Which object is each row?
[ 324 -316 -624   26  -93  732  825 -101  383 -685  268 -344 -473  497 -304 -315]
object: z10
[-217  345  834   92  513 -280 -419  490 -336  526  538 -124 -395  583  -96  709]
object: z67
[ 264 -375 -870  -70 -530  371  496 -455  342 -559 -469   75  297 -471   28 -687]
object: z26
[-302  394  853   57  364 -639 -763  323 -426  740  141  139  116  -15  166  575]
object: z56
[-313  389  915   57  416 -534 -704  366 -420  706  266   66  -34  152   85  633]
object: z59
[-234  349  856   71  509 -302 -425  510 -335  520  552 -120 -383  580  -79  709]
object: z67
[-122  267  721   93  535  -46 -154  475 -241  311  694 -256 -592  806 -200  628]
object: z72
[-309  350  605  -12  125 -734 -835  104 -352  707 -259  342  461 -528  313  318]
object: z49
[ 242 -346 -865  -67 -522  328  480 -478  328 -540 -499  109  353 -557   54 -697]
object: z27
[-317  341  628   -8   92 -745 -842   89 -372  702 -237  353  489 -514  321  310]
object: z49
[-307  405  868   42  359 -624 -755  328 -433  748  136  177  126   12  169  583]
object: z56
[ 321 -350 -677    4 -161  740  845 -134  381 -725  178 -308 -424  438 -290 -355]
object: z11
[-308  398  872   37  389 -604 -745  358 -437  718  177  122   43   72  119  594]
object: z57
[-269  266  403  -39  -62 -730 -769  -72 -290  575 -454  431  636 -743  346  101]
object: z46
[ 141 -102  -13   58  288  555  553  265  120 -316  670 -447 -777  972 -396  184]
object: z3
[-336  381  758   22  216 -717 -810  236 -407  748  -64  262  300 -281  250  442]
object: z52
[ 144 -251 -701  -91 -541   25  158 -487  240 -338 -667  265  599 -828  187 -662]
object: z33
[ 282 -413 -888  -61 -453  477  623 -426  392 -680 -346  -33  116 -257  -59 -667]
object: z22
[ 278 -395 -879  -91 -505  402  547 -457  355 -595 -443   59  261 -417   27 -700]
object: z25
[-172  314  761   76  556 -150 -266  505 -276  430  627 -219 -527  732 -152  663]
object: z70
[ 160 -112  -95   65  247  607  612  227  193 -414  627 -458 -762  942 -386  132]
object: z4

Follow the symbols from each start, one at a time.
Answers are names.
[-316  410  879   63  438 -505 -683  404 -409  691  313   64  -92  208   63  645]; z60
m -> [-261  333  874   87  485 -382 -561  454 -353  607  443  -53 -277  439   -7  699]; z64
m -> [-226  341  812   84  514 -226 -376  490 -317  469  586 -137 -425  649  -92  694]; z68
o -> [   9   84  384  107  446  296  200  417  -36  -24  760 -399 -760  998 -287  489]; z77
f -> [ -37  165  495  110  480  228  141  452  -95   80  726 -381 -721  982 -290  517]; z76
t -> [   5   91  388  105  457  272  221  419  -63  -16  762 -405 -765  997 -329  481]; z77
r -> [ 175 -130 -109   63  245  607  631  216  173 -404  635 -441 -766  923 -377  143]; z4
f -> [ 137  -74  -17   87  299  547  558  253  139 -305  672 -471 -780  977 -362  212]; z3
r -> [ 274 -278 -477   21   -9  733  811    4  300 -632  393 -396 -580  667 -353 -176]; z8
t -> [ 279 -334 -571    1  -66  741  805  -38  351 -682  291 -369 -531  594 -313 -246]; z9
t -> [ 297 -324 -615    6 -101  734  844  -79  362 -696  269 -330 -461  515 -313 -316]; z10
f -> [ 303 -298 -557    8  -54  752  828  -49  372 -662  327 -373 -541  590 -319 -234]; z9
r -> [ 321 -391 -805  -29 -251  687  804 -247  419 -754   31 -224 -236  200 -224 -526]; z14
o -> [ 285 -389 -887  -50 -470  443  596 -438  408 -676 -365   -8  166 -335  -32 -689]; z23
o -> [ 181 -270 -742  -98 -561  115  221 -510  271 -388 -663  252  546 -786  191 -672]; z32
f -> [ 159 -290 -760  -96 -539  149  296 -491  251 -390 -626  214  506 -705  159 -682]; z31
[-335  376  744   21  196 -723 -816  168 -380  738 -111  283  357 -345  259  413]; z51
t -> [-315  373  772    5  234 -721 -835  206 -383  711  -50  265  314 -287  226  447]; z52
k -> [-303  329  637   -6  104 -744 -816   74 -381  700 -244  349  461 -524  302  298]; z49
r -> [-318  398  826   45  302 -677 -807  281 -411  728   34  189  181 -149  176  539]; z54
t -> [-328  387  867   27  330 -634 -767  305 -428  737   74  175  138  -77  171  559]; z55
m -> [-306  373  888   63  401 -561 -681  387 -404  676  243   64  -43  161   91  637]; z59
o -> [-201  326  837   99  532 -246 -368  495 -316  490  550 -167 -407  614 -116  709]; z68
t -> [-197  316  780   79  532 -188 -324  497 -277  457  620 -191 -462  693 -133  684]; z69
o -> [  55   46  287  104  423  370  272  407  -17  -64  733 -398 -767 1016 -343  408]; z0
t -> [  61   19  210   89  375  415  395  359   45 -183  721 -420 -773  998 -350  367]; z1
o -> [ 312 -346 -622   25 -116  749  832 -106  361 -702  249 -349 -471  521 -294 -321]; z10
m -> [ 316 -372 -796  -28 -265  675  820 -258  418 -738   24 -239 -246  198 -221 -490]; z14
m -> [ 302 -410 -872  -50 -391  599  756 -354  419 -712 -179 -119  -68  -38 -153 -612]; z18
t -> [ 318 -388 -890  -50 -409  563  702 -390  410 -719 -210  -75  -13 -102 -112 -590]; z19
f -> [ 328 -404 -869  -37 -384  597  746 -348  403 -744 -176 -123  -46  -71 -124 -608]; z18
o -> [ 243 -356 -831  -80 -531  333  481 -479  359 -565 -491  119  337 -532   73 -703]; z27
[ 312 -297 -549   -2  -49  733  813  -52  337 -652  316 -351 -535  582 -315 -259]; z9
f -> [ 283 -278 -482   12   20  755  814   10  327 -629  381 -378 -601  673 -341 -197]; z8
t -> [ 285 -308 -532    7  -59  718  827  -52  333 -672  307 -342 -512  595 -323 -240]; z9
o -> [ 316 -386 -895  -50 -390  597  756 -352  418 -723 -196 -124  -69  -55 -111 -590]; z18
t -> [ 302 -387 -910  -49 -392  575  714 -366  397 -695 -248 -101    0 -101 -118 -628]; z19
m -> [ 301 -387 -903  -82 -448  458  615 -437  404 -651 -379   -3  187 -318  -13 -687]; z23
f -> [ 290 -370 -877  -67 -471  484  627 -423  399 -684 -338  -24  125 -268  -33 -679]; z22
k -> [ 314 -375 -892  -72 -388  574  727 -349  389 -731 -217 -110  -12  -89 -110 -636]; z19
m -> [ 277 -398 -915  -65 -481  473  589 -437  399 -649 -377   15  175 -326  -41 -683]; z23
f -> [ 288 -398 -918  -82 -472  470  622 -437  390 -683 -346  -28  118 -260  -40 -667]; z22
k -> [ 340 -399 -892  -45 -386  579  692 -358  398 -716 -229  -88    2 -114 -121 -630]; z19
m -> [ 292 -375 -895  -73 -470  447  621 -440  393 -646 -363    9  167 -310  -28 -672]; z23
k -> [ 303 -408 -904  -47 -414  544  693 -390  413 -701 -264  -73   36 -197  -60 -631]; z20
k -> [ 337 -377 -870  -25 -356  616  765 -345  438 -748 -133 -137  -91   14 -139 -598]; z17
r -> [ 281 -372 -899  -77 -433  489  631 -421  400 -649 -321  -26  129 -291  -39 -686]; z22
m -> [ 274 -361 -882  -79 -525  343  490 -487  357 -562 -475   76  289 -459   47 -698]; z26

The objects form a loop of 78.
